What each symbol does to the states:
state | § % ^ $ & +
q151 | q962 q855 q944 q47 q515 q517
q52 | q384 q814 q392 q181 q66 q42
q671 | none q822 q283 q855 none q800
q896 | q648 q747 q984 q979 q376 q539
q648 | q149 q376 q747 q862 q375 q984
q433 | q453 q955 q640 q177 q971 q100
q392 | q814 q52 q597 q578 q384 q901
q525 | q180 q946 q573 q806 q309 q165
q181 | q816 q476 q578 q327 q901 q221
q453 | q123 q971 q955 q851 q609 q640
q901 | q597 q42 q816 q182 q392 q181
q336 | q221 q182 q144 q609 q69 q203
q904 | q985 q782 q309 q165 q177 q946
q719 | q542 q806 q807 q648 q982 q554
q517 | q944 q349 q732 q384 q151 q586
q275 | q774 q979 q273 none q862 none
q645 | q719 q807 q554 q896 q806 q149
q862 | q539 q667 q774 none q917 q275
q962 | q644 q515 q855 q188 q800 q944
q822 | none none q671 q962 none q150
q42 | q392 q597 q901 q221 q52 q476
q979 | q862 q774 q275 none q667 q591
q816 | q42 q901 q476 q336 q597 q578
q800 | q283 q150 q644 q349 q671 q962
q806 | q982 q542 q719 q376 q71 q645
q985 | q430 q177 q782 q573 q851 q309
q182 | q69 q221 q336 q639 q578 q327
q955 | q971 q453 q433 q430 q123 q436
q180 | q904 q309 q946 q982 q782 q573
q461 | q525 q573 q165 q807 q946 q982
q586 | q732 q188 q47 q392 q517 q66
q515 | q800 q644 q962 q732 q150 q151
q851 | q100 q994 q430 q180 q436 q985
q150 | q671 q283 q800 q944 q822 q515
q994 | q436 q100 q851 q309 q640 q177
q554 | q807 q645 q375 q984 q719 q376
q349 | q151 q944 q517 q66 q855 q188
q123 | q639 q609 q971 q100 q333 q955
q436 | q433 q640 q100 q782 q955 q851
q573 | q946 q525 q461 q719 q180 q71
q782 | q177 q985 q904 q461 q430 q180
q273 | q979 q275 q591 none q774 none
q639 | q880 q333 q609 q640 q203 q971
q177 | q851 q430 q985 q525 q994 q904
q66 | q47 q690 q384 q901 q586 q52
q667 | q917 q539 q862 none q984 q979
q203 | q144 q327 q880 q453 q336 q639
q944 | q855 q151 q349 q690 q962 q732
q640 | q955 q433 q436 q985 q453 q994
q982 | q165 q71 q542 q375 q461 q719
q814 | q66 q384 q52 q476 q690 q597
q165 | q573 q461 q71 q645 q525 q542
q47 | q188 q586 q690 q597 q732 q384
q946 | q309 q180 q525 q542 q904 q461
q144 | q182 q336 q327 q123 q221 q880
q597 | q52 q392 q42 q69 q814 q816
q100 | q640 q436 q994 q904 q433 q430
q376 | q375 q149 q648 q667 q554 q896
q149 | q554 q375 q376 q539 q645 q747
q917 | q896 q984 q539 q273 q747 q862
q327 | q336 q144 q203 q971 q182 q333
q774 | q667 q862 q979 none q539 q273
q309 | q782 q904 q180 q71 q985 q525
q984 | q747 q896 q917 q275 q648 q667
q221 | q578 q69 q182 q333 q181 q144
q644 | q150 q800 q515 q517 q283 q855
q384 | q690 q66 q814 q816 q47 q392
q542 | q71 q982 q806 q149 q165 q807
q578 | q476 q181 q69 q203 q816 q182
q188 | q517 q732 q586 q52 q349 q690
q430 | q994 q851 q177 q946 q100 q782
q690 | q586 q47 q66 q42 q188 q814
q69 | q181 q578 q221 q880 q476 q336
q476 | q901 q816 q181 q144 q42 q69
q855 | q515 q962 q151 q586 q644 q349
q591 | q275 q273 none none q979 none
q747 | q376 q648 q896 q774 q149 q917
q880 | q327 q203 q333 q955 q144 q609
q732 | q349 q517 q188 q814 q944 q47
q971 | q609 q123 q453 q994 q639 q433
q609 | q333 q639 q123 q436 q880 q453
q539 | q984 q917 q667 q591 q896 q774
q283 | q822 q671 q150 q151 none q644
q375 | q645 q554 q149 q917 q807 q648
q71 | q461 q165 q982 q554 q573 q806
q807 | q806 q719 q645 q747 q542 q375
q333 | q203 q880 q639 q433 q327 q123

The rows follow the links: the fewer symbols apart two states are, the more alike their rows tend to be.

Each row is also shifted at random along 3 hidden directions that mean nothing.

Some states, each with a row of numbers:
q747: -3	-38	67	13	23	13	22	-23	71	18	-10	22	-126	6	-57	59	72	3	-50	26	19	59	-46	8	-8	46	108	118	54	4	-20	4	-16	0	-12	69	-115	-74	-33	-7	-31	16	-33	20	-96	-25	-3	-96	-22	-25	-36	-42	-69	53	-58
q554: -21	-22	37	25	-29	-10	-21	17	86	-5	-37	44	-14	-89	-71	85	85	2	-108	4	25	117	-58	-37	-40	38	51	68	73	15	-1	-25	18	-81	144	39	49	-81	-60	-57	-39	-39	-3	17	-29	-72	-28	-70	-45	-37	-12	6	-140	54	-15
q181: 71	25	20	23	42	-11	25	-23	-83	44	82	-52	-82	36	46	11	45	-15	-11	-66	-21	-63	-7	60	56	10	55	33	-43	-54	13	-36	-5	53	-46	80	-114	-8	-25	42	30	20	-24	1	-54	8	56	-10	-10	37	-47	-99	57	-15	8
q946: 11	-29	-16	-1	-24	37	-39	14	73	-26	-61	50	5	-27	-50	9	3	-5	19	55	45	79	-12	-57	-32	5	5	69	50	54	-6	21	-16	-66	17	-80	70	-45	22	-33	-30	15	36	22	48	16	-63	-30	30	-12	25	92	-55	10	9
q221: -38	20	26	9	20	-50	38	-5	-51	45	62	-48	-15	-33	53	11	-2	13	-59	-40	-33	-77	16	52	24	6	31	-29	-33	-52	6	-35	14	48	37	74	-39	20	-42	35	22	-32	-5	-9	-50	-56	52	8	-46	24	-35	-83	3	-24	-11
q42: -214	78	24	29	62	16	-7	-55	-78	18	67	-53	-75	85	46	11	114	-45	-1	-95	-34	-11	-63	58	82	-4	30	2	-32	-77	29	-19	-20	49	-121	81	-204	-14	22	17	34	49	-78	-1	-107	32	78	10	28	54	-34	-125	80	-11	-33
q880: -73	-1	28	-21	-11	-79	52	21	-19	37	29	-27	37	-68	63	-14	-91	35	-52	22	-34	-104	61	26	-4	-8	-5	-68	-30	-27	-13	-20	18	65	69	31	31	67	-36	36	13	-60	36	-16	-26	-86	26	22	-67	-12	-8	-33	-23	-33	-30
q573: 166	-47	-8	13	-5	63	-29	3	61	-17	-44	45	-65	16	-76	7	21	-12	54	47	60	79	-28	-49	-31	15	43	130	47	67	1	28	-23	-62	-43	-59	26	-80	21	-22	-33	45	26	30	45	56	-65	-52	44	-2	14	83	-22	29	28
q639: 64	-25	11	-25	-2	-58	56	21	-17	35	30	-31	12	-33	53	-30	-124	40	-7	44	-10	-119	80	27	-6	-11	9	-34	-40	-5	-19	1	19	73	20	8	27	65	-24	55	10	-37	48	-15	0	-50	15	8	-43	-8	-9	-8	8	-36	-11
q644: -89	46	-47	43	-21	-17	-74	42	-54	15	48	-39	32	-172	67	23	7	-28	-32	-31	30	5	-7	-29	24	-23	24	90	-28	4	62	-64	-11	-58	106	-96	146	-49	-25	-6	7	-36	103	19	79	-47	-30	4	32	82	-15	75	-35	-75	84
q851: -168	-16	-2	-19	-13	1	-8	14	57	-5	-44	24	19	-42	4	-30	-84	12	24	99	21	-15	45	-39	-27	-16	10	30	3	35	-13	24	-22	5	-33	-83	33	8	36	19	-21	-2	61	3	14	-14	-42	-9	16	-5	18	88	-18	-31	-29
q144: -86	11	38	4	30	-42	52	-7	-41	54	61	-45	-46	-1	60	2	-30	14	-34	-12	-27	-93	34	63	31	7	48	-4	-41	-46	-6	-20	-2	87	-35	62	-94	32	-23	63	18	-12	6	-8	-75	-40	51	-9	-34	19	-35	-79	24	-35	-37
q349: -217	86	-67	-1	-32	-8	-64	8	-71	-54	-7	-13	176	-20	42	-20	38	-32	-1	-89	-36	34	-22	-18	18	-38	-149	-180	-23	-32	33	-7	22	-56	64	-43	97	55	31	-56	37	-18	-34	-22	68	7	29	104	37	7	46	8	41	-13	38
q597: -301	95	-1	15	31	-4	-22	-44	-73	-15	41	-34	39	65	43	6	106	-29	-35	-115	-60	11	-51	44	63	-13	-50	-120	-26	-83	27	-11	2	16	-37	80	-127	26	15	-15	35	4	-104	-20	-76	5	86	55	10	20	2	-119	60	-5	-34
q855: -38	43	-53	32	-15	3	-69	32	-64	1	42	-28	32	-113	55	12	29	-36	-8	-51	21	12	-26	-26	29	-22	-2	62	-27	1	59	-48	-10	-59	70	-83	114	-40	-3	-10	12	-13	66	18	78	-10	-23	18	42	68	-2	52	-4	-60	86
q917: 239	-65	41	-15	-22	-28	54	8	62	6	-30	34	-8	-4	-66	40	-10	43	-62	30	6	15	6	4	-52	30	25	-6	40	20	-44	1	36	-12	102	77	39	-6	-60	-17	-31	-38	-13	-2	-13	-44	-14	-41	-73	-70	-7	-18	-82	66	-19
q376: -329	21	51	-12	-12	-10	6	-25	88	-34	-66	50	48	19	-56	46	83	14	-101	4	-31	90	-52	-10	-19	20	-26	-101	60	-34	-31	16	18	-22	49	80	-73	-3	-3	-68	-17	-29	-90	-13	-106	-60	21	-7	-39	-78	20	-59	-82	66	-105
q476: 15	30	12	32	0	-59	11	5	-66	42	70	-49	-3	-92	56	46	53	-1	-94	-86	-22	-34	-21	41	26	9	30	2	-21	-50	29	-66	23	4	125	68	28	-8	-72	5	21	-47	8	-2	-19	-69	42	-4	-47	35	-41	-74	-40	-17	27
q806: 140	-27	-23	-26	-54	1	-15	8	66	-60	-88	66	125	14	-96	15	28	24	-24	2	0	105	-24	-46	-64	16	-109	-126	60	34	-26	25	48	-86	127	9	130	20	-10	-91	-28	-30	-55	-19	61	3	-36	31	-29	-86	46	28	-71	87	9
q609: 80	-21	7	-53	1	-34	73	-5	-28	6	1	-12	44	78	39	-77	-144	45	59	47	-41	-130	93	39	-8	-24	-59	-130	-54	-7	-40	37	17	102	-68	18	-28	117	20	60	20	-4	-1	-39	3	16	31	57	-26	-26	15	-21	79	-18	-28
q525: -146	-11	0	0	-13	47	-48	-1	82	-39	-62	53	-16	-2	-54	14	33	-20	15	54	33	97	-35	-55	-21	9	18	79	44	36	-4	22	-28	-61	-34	-62	0	-58	41	-30	-30	32	7	23	5	18	-51	-38	39	-9	22	77	-42	17	-19
q52: 57	45	-24	45	-8	-27	-35	12	-81	15	68	-49	24	-87	31	47	100	-24	-75	-113	-7	23	-51	9	29	1	-3	15	-10	-43	58	-69	16	-51	139	34	80	-37	-57	-28	20	-33	3	5	25	-38	23	11	-14	50	-33	-43	-31	-10	68
q180: -43	-18	-19	-15	-33	30	-33	13	66	-41	-76	57	45	-14	-50	-12	-24	6	26	62	30	70	0	-60	-39	-1	-38	1	41	48	-15	33	-3	-56	2	-81	77	-20	33	-33	-24	5	19	7	54	16	-62	-1	27	-26	40	96	-37	20	1
q955: -107	-24	26	-7	2	-30	26	18	27	46	15	-14	-61	-84	51	-9	-104	17	-4	93	21	-76	63	-5	-4	-10	83	104	-23	11	-10	-6	-26	54	-26	-50	-6	-8	-10	69	-9	-18	98	13	-23	-50	-27	-47	-12	23	-16	51	-23	-62	-18
q515: -246	70	-42	34	0	-1	-69	16	-49	0	34	-31	36	-99	67	8	30	-42	-11	-42	10	9	-27	-21	36	-29	1	41	-24	-15	51	-37	-24	-39	27	-83	63	-30	9	-10	10	-8	55	17	47	-19	-10	23	43	75	4	46	5	-68	48
q782: -86	-34	10	21	1	36	-33	17	76	13	-29	29	-91	-72	-16	13	-21	-13	21	92	62	44	-1	-50	-16	10	97	194	32	51	5	9	-48	-38	-49	-102	11	-90	19	17	-36	26	90	36	18	2	-71	-72	37	32	2	112	-50	-35	5
q774: 50	-45	48	-39	3	-9	69	-21	67	-15	-55	33	6	107	-55	-15	-41	39	3	54	-20	-7	26	23	-29	17	-22	-94	22	-2	-64	42	20	50	-38	78	-91	57	6	3	-13	2	-70	-26	-70	1	18	-2	-54	-81	14	-53	-7	64	-82
q517: 6	52	-48	43	10	27	-66	14	-76	-1	50	-37	-11	-52	33	17	69	-45	13	-73	18	30	-41	-12	41	-15	4	77	-23	-8	61	-39	-16	-55	7	-56	56	-51	9	-13	14	21	32	19	57	33	-2	11	53	75	-10	21	30	-36	84
q896: 181	-61	54	5	31	27	41	-24	54	18	-6	18	-136	74	-71	33	44	4	-2	25	21	30	-21	15	-11	38	92	102	38	11	-26	18	-11	21	-62	77	-124	-52	-18	12	-27	35	-44	17	-75	24	2	-81	-20	-30	-29	-45	-27	57	-43
q982: -327	39	-9	-44	-28	40	-24	-41	79	-102	-125	85	156	153	-79	-31	49	1	32	5	-50	117	-37	-23	-28	-8	-171	-245	53	-8	-42	87	17	-32	-51	17	-60	65	84	-92	-6	24	-151	-37	-37	46	18	84	19	-103	82	-16	23	82	-92
q188: -121	74	-39	25	33	45	-59	-29	-81	-17	36	-33	0	45	35	-6	96	-55	48	-90	-10	30	-56	2	57	-25	-32	3	-28	-29	49	-16	-26	-24	-82	-24	-59	-17	43	-12	31	53	-36	8	17	69	30	37	73	63	-2	-24	88	-25	36
q979: 44	-33	19	-72	-47	-50	77	-3	66	-41	-85	60	151	91	-64	-32	-84	70	-26	48	-55	-21	58	15	-70	9	-144	-268	28	1	-78	56	71	33	70	81	34	128	-7	-35	-5	-53	-88	-51	-17	-33	17	60	-81	-133	57	-43	-23	80	-80

Start here and follow the symbols in turn, left to right. Where do you end up?
Answers are names.
-28	50	7	17	40	-4	9	-34	-86	22	68	-55	-34	50	41	12	78	-20	-9	-98	-32	-27	-39	48	57	2	8	-28	-34	-64	28	-26	5	36	-38	75	-107	6	-8	13	32	17	-62	-6	-53	14	67	18	5	36	-32	-107	56	-1	2
& § + § $ => q181
-73	-35	11	-2	7	5	1	21	50	23	-13	10	-55	-62	16	-18	-90	6	29	105	43	-33	43	-34	-11	-9	64	124	-1	43	-11	13	-37	13	-45	-93	24	-26	21	43	-25	7	92	23	20	-18	-58	-43	24	21	-1	94	-25	-52	-12
% + + & => q430
-28	-4	-25	-35	-6	68	-21	-31	61	-77	-92	65	55	149	-85	-37	16	-11	93	35	-4	81	-20	-37	-24	-6	-96	-97	42	28	-34	76	-4	-28	-112	-28	-42	29	81	-48	-11	60	-81	-10	13	100	-19	32	47	-61	63	30	50	56	-30
% $ % $ => q376
346	-68	-49	-29	-46	30	-16	37	44	-38	-68	50	60	12	-61	-37	-82	25	77	63	45	33	34	-53	-62	-8	-63	-5	23	89	-24	40	15	-50	33	-87	172	14	15	-27	-26	-3	40	-1	139	53	-82	16	22	-40	40	119	-9	26	63
^ & $ => q461
63	-36	-39	-34	-49	4	-9	32	54	-40	-74	43	104	-27	-30	-45	-101	26	37	79	16	11	51	-55	-59	-10	-74	-58	16	61	-30	38	12	-31	37	-92	144	35	23	-26	-17	-22	44	-11	90	4	-59	30	7	-31	53	112	-22	-2	19
% + + ^ => q525
21	44	13	56	70	34	-27	-31	-89	45	107	-60	-156	30	40	34	128	-57	9	-103	9	0	-74	45	88	11	111	160	-25	-49	54	-50	-40	13	-93	48	-143	-82	-10	36	18	56	-13	28	-55	42	48	-44	44	99	-66	-85	59	-27	34
& § ^ § => q47
208	-61	39	37	-6	11	-5	9	74	25	0	29	-124	-75	-72	89	91	-3	-76	12	55	91	-54	-28	-34	48	137	189	66	37	1	-26	-10	-63	93	35	22	-124	-73	-29	-42	-6	26	43	-13	-39	-46	-116	-30	-7	-41	9	-124	50	12
+ ^ => q747
92	-42	16	-11	-9	-44	41	36	6	50	27	-21	-28	-94	46	-15	-130	36	-15	78	17	-104	80	8	-19	-2	60	64	-30	22	-14	-8	-4	52	37	-27	65	22	-30	64	-9	-42	108	2	23	-54	-20	-25	-35	12	-21	46	-25	-55	3
& $ & + => q640
234	-56	38	-30	1	5	61	-19	50	-10	-41	36	-15	104	-73	0	-5	31	3	22	-8	10	10	20	-36	27	-9	-56	36	12	-49	37	24	15	-14	88	-50	19	-16	-7	-17	5	-69	-14	-40	22	4	-20	-39	-72	3	-48	-11	80	-42
^ § & => q376
66	37	-57	37	13	33	-63	7	-85	1	50	-35	-19	-18	38	-10	42	-44	51	-64	23	12	-33	-10	44	-23	4	71	-25	4	55	-29	-19	-32	-32	-68	36	-35	25	1	19	35	30	14	71	49	-8	15	66	88	-12	34	60	-41	88
§ $ => q586
35	12	6	-1	-46	-104	40	42	-43	26	38	-35	126	-141	54	34	-52	41	-134	-42	-42	-74	46	30	-19	-2	-42	-126	-21	-35	8	-56	61	9	244	60	158	69	-100	-11	15	-121	32	-27	14	-135	24	40	-101	-20	-16	-46	-79	-14	19
$ + + % ^ => q433
357	-73	-43	-44	-15	44	22	17	23	-24	-56	33	23	85	-40	-84	-139	27	140	91	30	-35	70	-34	-51	-18	-56	-15	-11	85	-37	66	-2	10	-92	-88	75	52	54	20	-9	43	32	-3	112	98	-52	30	36	-33	41	103	66	13	43
& $ & & => q851
-240	20	8	-17	-41	10	-24	-12	84	-69	-94	69	119	37	-81	30	74	3	-51	-2	-27	126	-50	-36	-41	14	-96	-151	63	-8	-29	32	28	-69	67	30	1	19	23	-93	-18	-17	-100	-12	-33	-18	3	30	-16	-83	49	-15	-62	78	-62
^ % § $ => q149
